Each row has a hidden trait or not; one of two labels after the row says which. A new part has a new trait and new labels.
[  2   6   0   4   2  -3   8 -23  10  16   5   4 -63  23   0  37  14  11
  16 -10 -19   8   0   7 -23   5 -23   9   5 -19 -22   0 -18  12 -16   2
  -5 -25  40  11   2   9  13  11  -5   0  15 -79   7   4 -17 -13  -1  -7
  -6  -4 -21  -5   6 -42] => bz
[  9  -3  -7   5   1  -4  19   3   0   5 -61 -12   1  19 -27  11   2  -2
  -6 -16   4 -11   6  -3 -31  19 -16 -26 -38  -6   4   0   1 -21 -32  -6
   2  40 -10   6   1  -3  14  13  -1 -11  -8   2  16  13 -15  -3   6   3
   7   7  -5   1   7   0] => bz
[  2   1   0   0   4  -2   0  -4   0  -1   0   7  -8   2   0  -7   4   3
   5   4  -3   7   0   9 -12  -4 -15   3   6  -5  -4   0  -4   5  -2   3
   5  -7   6  -4   2  -4   0   4  -1  -2   2  14   1   0  -5  13  -6   3
  -6   1 -14  -3   5  -9] => bz
[-2  4  0 -1 -3  1  1 -2 -1  0 -5  3 -3 -5 -1  1  3  3 -2 -1 -2 -1  2  5
 -8  1  0 -4  4  1 -5 -1 -1  3  2 -3  4 -1  3  2  0  1  2  0 -1  0  1  2
  0 -3  2  1 -2  0  0 -2  0  2 -4  2] => Lz
[  4   6   6  -5  -5   3   5  -2   6   0 -19   9  34   4  14 -28  -9   5
  -8  -6  -9 -13   3 -15  -4  -7  12 -24 -11   1 -12   1  -3  11 -13  -2
 -48 -13  -2   3   7  12  -1   2  -3   1  -2 -54   4  -4 -10  17   3  -6
 -12  14  24   1  13  24] => bz
[ -2   3   1  -1  -3   3   2  -1   0  -2  -5  -1 -10  -7  -4   6   3   6
   1  -2  -5   0   4   6  -8   4  -2  -8   1   0  -8   0  -3   6  -6  -3
  -2   4  -2   6   0   0  -4  -1   0   1   1  -6   2  -3   2   2  -2   1
  -2  -3   0   1   1   1] => bz
[ 10  -6  -9   7   5  -8  12  10   0   3 -35 -18  26  16 -17   3 -11  -7
 -18 -15  17 -19   1 -12  -2   3  -1  -2 -50  -1  28   0  12 -33 -34   1
  17  29 -11  -3   0   8   4   5   0  -7  -8  -2   6   9  -7  -5  12   0
  17   7  16   7   1   3] => Lz
[ 0  1  0  0  2 -1 -2 -2 -2  0  1  3  0 -2  0  1  3  2  1  1 -1  2  1  3
 -9  0 -6 -1  3 -1 -3 -1 -2  5  3  0  9  2  1  0  0  2  0  0 -1  0  0  1
 -1 -2  1  4 -2  1 -2 -1 -4  0 -2 -2] => bz
[  9  12   0   9   2  -6  -3   0  -1 -14 -25   4 -25  14   4 -12   4   1
  -2  -3 -19  11  -4   4  15   2   0  -3   4  -1 -16   3 -11  10  12  -2
  -7 -36  11  -8  11   9  44   7  -1   1  -8  24  -1 -10   0  23  -5  -3
  -6  14  -4  -1  17  -2] => bz
[  0   7  -1   7   1  -4   6 -21  10  17  15   1 -57  20   2  38  10  11
   8  -8 -14   2  -3   3 -15   1 -18  15  -5 -16 -16  -1 -13  14 -17   3
  -1 -21  40  12   5  15  12   7  -5   1  14 -74   0   2 -10 -16   3  -7
  -1  -5 -10  -3   3 -37] => bz
[ 14   1 -12   9   2  -7  26   8  -3   3 -79 -26   8  14 -41   9  -3   4
 -22 -28  12 -25  11   5 -51  21 -21 -31 -69  -8   7  -3   6 -32 -58 -10
  33  54 -18   9   5   5  21  15  -2 -17 -13   2  22  12 -17  -1  11   3
  14  11   6  13   2   4] => bz
[ 10   0   6   5  -7  -2   6  11   7   1   2  -7  35  16  19 -30 -21  -3
  -6  -5  10 -10  -1 -26  -1 -20  17   2  -6   4  13   4   8   2  -3   8
 -18  -1  -6  -6   4   8 -12  -2  -3   6  -3 -17  -1   9 -17   8  11 -14
  -2  14  22  -3   8  28] => bz
[   1    6   -4    9   -1   -5    7  -21   15   26   37   -5  -52   29
   10   46    0    8    1  -11   -8  -11   -6   -9    1  -10   -4   38
  -22  -15   -5   -2   -7    8  -33    8    7  -45   49   13    4   28
   17    0   -6    6   19 -108   -8    3   -2  -35   13  -13    6   -9
   13    1   -4  -41] => bz
[  8   3  -6   0   2  -4  14  -2  -2  -3 -54  -1 -15   4 -30  12   7  10
  -7 -17  -2  -5  10  21 -44  14 -25 -28 -28  -9 -11  -2  -3  -7 -33  -9
  24  19  -8   8   6   2  14  14  -2 -11  -5   9  16   3 -13  13  -2   5
   1   7 -15   6   4  -8] => bz
[ -2   8   5 -15  -6  -4  -2   5  -5 -14 -23  25 -24  -1   0  11   2   4
   0   3 -11   1   7  10 -10  -8  -5 -41  22  -6  -5  -5 -13  25   6  -2
 -10 -52  27   8   7   7  21   2  -2 -16  -8  22  -2  -4   1  -6  -4   6
  -4   6 -19   1  17  15] => bz
[  9  14   0   4   1  -2  -2   3   2 -17 -35  11 -13  15  15 -15   1  -2
  -9  -5 -21   0  -6  -7  35   1  15 -18  -6  -1 -13   3 -11   6   3  -2
 -37 -29  14  -6  12  16  52   4   0  -1 -10  -3   0 -17   4  19  -2  -3
  -8  24   9   1  31   6] => bz
[  5   1   1 -13  11  -6  -5  -2   4  -8 -20  18  20  25  16 -13   2 -10
   6   1 -20   0  -6 -17  27   4  -1 -23   2  -9   9   2  -9  -3   3  -1
 -69 -35  10  -3   6  -6  14  11   2 -12  -6 -51  10   4 -16   9  -5   8
 -12  20 -10  -9  45  -5] => bz
[  0   8   5 -18  -5  -5   0   7  -4 -16 -41  30 -23   8   4  13   4  -4
   3   5 -18   1   4   0   0  -2  -2 -50  24  -7   0  -4 -18  23   3  -1
 -27 -60  29   9   7   4  31   8  -1 -17 -12  12   2   0  -4  -6  -1   8
  -8  15 -25  -2  31  17] => bz
[ -1   2  -1   0   1   0  -2  -1   0  -2  -1   1  -1  -1   0   0  -2   1
   1   0   0   3   0   2  -3  -2  -3   2  -1  -1  -2   0   0   3   0   0
   2   0   4  -1   0   1   1   2   0  -2   0   6   0  -1   0   5  -3   0
   0   1 -10   0   2  -4] => Lz
[  8   9  11   0 -13   4  12   1   7  -2 -21   6  24   3  16 -28 -11  10
  -4 -12   1  -8   8 -11 -37 -12   6 -27   4   1 -15   2  -2  23 -11  -1
 -35  -1  -2   4   9  11  -8   4  -5   6  -1 -37   7   0 -17  20   3 -13
 -15  15  19   0   4  36] => bz
[  7   9   1  -8   6  -2  -9  -3   4  -9 -30  23  24   9  21 -23  -3   2
  -3  -4 -20  -3  -2  -1  14  -5   3 -23  -6  -5  -8   1  -3   8  -5  -1
 -53 -38   5  -3  11  14  21   7  -1  -3  -5 -43   3 -12  -5  26  -5   3
 -17  23  12  -2  32   9] => bz

New part:
[-16  -7   0  12 -55 -15 -31  14 -23   7  16  14 -50  16   1  -4  10  30
  -1  33  26 -39   1 -22  26 -15   4   0  -5  19  13 -30  25 -13   8 -30
  52 -17  13 -16   0  43   8  -4   7  22   6  14 -15 -23   5  19  16  -2
 -22  12  -1  32  18  13  10  -6] => L
[-16  -7   1  12 -62 -15 -37  20 -46   7  19  21 -76  19   0  -4  10  21
  -2  60  27 -37  -2 -24  44 -16   6  -2  -4  34  15 -28  35 -16  -3 -18
  57 -14  26 -15   0  19   7  -4   2  20   5  14 -19 -57   5  24  23   1
 -36 -18  -1  42  11  23  33  -9] => N
[-11  -5   5  15 -44 -15 -40  21 -52   5  19  27 -94  28  -1  -9  13  45
  -5  59  28 -39  13 -24  34 -20   7  -6 -28  16  14 -37  68 -17  -9 -46
  49 -45  40 -18   6  45  12  -8  -9  11   5  19 -17 -81   7  20  24   8
 -43 -17  -1  68  29  24  21   3] => L
[-18  -6  -1  14 -61 -13 -46  22 -52   6  16  20 -64  19   0  -7  13  44
  -2  57  29 -30   5 -34  41 -20   7  -4  -1  18  16 -33  33 -22  19 -36
  59 -13  39 -19   1  37   4   3  -4  16   5  16 -15 -66   6  22  23   4
 -34 -14  -1  27  21  20  25  -5] => L
[-21  -7   1  11 -59 -14 -37  20 -47   6  20  16 -86  21   1  -4  11  46
  -2  62  30 -35   2 -31  38 -17   7  -3  -6  16  17 -30  29 -19  12 -32
  57 -16  33 -17   2  41   8  -2   3   4   6  13 -20 -54   5  22  19   1
 -30 -13   0  53  22  23  24  -6] => L
[-15  -5  -1  14 -56 -14 -41  15 -51   7  10  24 -90  17   1  -7  11  34
  -2  59  33 -38   1 -24  18 -16   5  -3  -7  14  12 -27  24 -16  19 -29
  65 -18  44 -15   2  44   5  -3  -1  16   5  15 -22 -70   5  16  21   2
 -37 -14  -1  34  28  22  16 -21] => N
[-11  -7   3   5 -57 -12  11  12 -12   9   7  11 -79  17   2   1  10  33
   0  53  27 -42  -3 -20  51  -8   3   4 -11  19  14 -33  19 -11   3 -32
  46 -35  29 -14 -12  31   9  -7  13  23   5   9 -18 -56   4  20  16  -5
 -22  -9  -2  49  15  16  20  -2] => L
[-10  -4   2  10 -39 -16 -29  24 -42   7  12  18 -77  24   1  -5   9  41
  -1  65  25 -38   0 -21  36 -13   4  -1  -8  19  12 -32  39 -13  14 -31
  50 -36  32 -14  -2  44   5  -4   6  18   5  13  -7 -85   8  23  16   0
 -26 -13  -2  76  16  16  30  -6] => L
[-17  -7 -11   9 -46 -15 -13  -7  -3   6  13  16 -42  -6   1  -5  12  -6
   1  -9  24 -39 -11 -24   7 -15   4  -1  21   7  14 -33 -10 -16  22   1
  48  43  -9  -8  -2  20  -9  10 -12  22   5  16 -27  11   5  25  19   0
  -4 -11  -2 -15  12  15 -17 -12] => N
[-20 -11  -2  13 -64 -13 -36  20 -67   7  16  22 -33   7   0  -5  12  44
  -3  57  18 -41  -3 -19  41 -17   6  -4  -8  22  13 -33  26 -18  11 -40
  48 -22  30 -16   0  42   5  -4   1  13   6  12  -9 -73   5  21  22   4
 -29 -14  -1  33  19  20  23  -6] => L
[-15  -6   6   6 -49 -14 -31  26 -41   7  12  28 -79  30   2  -3   8  48
  -8  19  25 -33  20 -30  45 -11   4   1 -33  21  15 -28  54  -4 -19 -36
  56 -54  29 -12  29  40  20 -16  17  24   6  11 -13 -84   4  25  16   7
 -26  -9  -2  73  27  11  28  14] => L
[-20  -6   0  14 -56 -18 -37  20 -48   6  15  19 -75  16   1  -7  11  43
  -2  73  30 -35   2 -28  42 -21   5  -5  -3  18  11 -34  35 -18  14 -32
  92 -16  32 -15   3  51   6  -2  -3  10   6  16 -21 -50   5  22  23   4
 -29 -15  -1  23  19  20  27  -6] => L
[ -16   -6   -3   24 -107  -15  -34   18  -63    7   21   18  -74   19
    0   -9   12   57   -4   74   35  -61   -3  -29   46  -20    5   -5
    0   18   16  -42   33  -27   27  -38   78  -19   28  -18    5   48
    4    4   -4   18    3   15  -19  -60    4   29   20    5  -32  -14
    0   41   22   21   27   -9] => L
[-13  -7  -7   1 -43 -12   0  -6 -11   9  12  14 -55 -36   2  -5   9 -14
  14  25  23 -38 -34 -32  10 -12   3   2  55  21  11 -23 -44 -26  57   3
  30  43  -6   1 -35  -7 -26  26 -23  25   5  12 -11  14   0  19  12 -21
   4 -10  -2 -41 -13  10   7 -44] => N
[-17  -6  -1  13 -91 -14 -33  32 -63   7  17  25 -72  12   1  -4  11  38
  -3  33  28 -39   2 -23  35 -12   5  -2  -7  17  21 -29  36 -18  13 -30
  54 -19  40 -15  -1  43   8  -5   2  17   5  13 -19 -72   6  24  22   1
 -31 -12  -1  47  17  17  22  -6] => L
[-10  -7   4  10 -52 -15 -32  17 -44   8   9  15 -58  22   2  -2   8  38
  -2  65  19 -48   0 -34  57 -11   4   3  -7  22  22 -24  20 -12   8 -36
  49 -26  27 -12  -8  37   7  -7  15  23   5  13  -9 -62   5  21  17  -6
 -18 -12  -2  44  13   9  23  -3] => L
[ -9  -8  18  10 -57 -15 -35  17 -37   8  12   9 -73  18   1  -2   9  42
   0  57  25 -35   1 -14  41 -14   2   1  -7  19  10 -28  29 -13   8 -33
  56 -24  32 -16  -5  43   7  -5  11  14   4   9 -15 -88   4  21  10  -6
 -26 -10  -2  42  18  16  23  -2] => L
[-20  -7 -12  12   2  -9 -13  -3  -8   8  23  20 -29   2   0  -7   9  18
  -2  12  16 -20   1 -26  -1 -18   5  -3  -9   6   1 -30  12 -17   6  -2
  30   3  33 -15   0   5   5  -1  -2  17   5  10 -12  11   6  17  19   3
 -17 -17  -1  10  16  24  -3  -6] => N
[-13  -6   3  12 -56 -19 -25  18 -44   7  13  14 -70  25   1  -5  12  42
  -2  75  34 -35   3 -27  43 -16   4  -1  -5  23  15 -33  27 -12  13 -34
  59 -15  33 -18  -1  41   6  -3   5  23   5   8 -17 -64   5  24  15   2
 -28 -13  -2  33  14  14  25  -4] => L
[-11  -7   2  11  -4 -15 -43  23 -22   7  18  15 -60   8   1  -3  11  36
  -2  49  14 -25   3 -28  16 -12   4   0  -6  24  16 -24  24  -7  -4 -20
  52 -21  33 -15   6  42   6  -2   9  15   5  14 -13 -42   4  11  19  -3
 -27  -9  -2  45  22  40  16  -5] => N
[ -12   -6    1    1 -121   -8  -30   38  -59   10   10   17  -88   12
    2   -1    9   57    6   92   28  -56    0  -19   50   -9    3    2
   -6   19   26  -34   24  -13   12  -41   61  -16   46  -13   -7   51
    6   -1    9   28    5    9   -1  -84    3   28   16   -5  -22   -7
   -2   58   15    5   40   -2] => L
[-13  -6  11  12 -51 -17 -34  24 -38   6   6   8 -67  37   1  -3   4  51
 -12  79  24 -44  27 -23  38  -2   4   0 -45  18  21 -32  61   8 -31 -40
  48 -55  32 -14   0  36  30 -20  17   6   3  12 -16 -71   5  19  15  13
 -30 -12  -2  92  25  12  37  25] => L
[ -8  -6   7  10 -95 -11 -50  36 -53   9  13  18 -73  28   2  -3   8  41
  -1  57  22 -40   3 -23  46 -14   4   1 -16  39  13 -28  54 -13   4 -48
  54 -53  34 -17  -4  49  15 -13  13  23   6  12 -15 -89   4  19  17  -2
 -30 -11  -2  75  22  16  33  -3] => L
[-14  -6   2  11 120  -6 -12  15   2   5  12   7 -22  16   2  -3   2  14
  -1   1  -3   4  -3 -15 -10  -7   4   1  -7  -7   1  -7  21   3  -6 -19
  19 -19  19 -13  13  29   8  -5   7  -6   6  15 -13  12   5  -9  15   1
 -23 -13  -2  38   5  15   0 -11] => N
[-15  -6   1   7 -80 -11 -35  26 -43   9   6  17 -65  12   1  -2  11  39
   0  76  27 -42   1 -25  31 -10   4   0  -9  22  14 -34  21 -12  12 -31
  56 -14  27 -14  -3  41   6  -7   7  27   5  13 -14 -51   5  31  16  -3
 -26 -11  -2  30  16  14  27  -3] => L
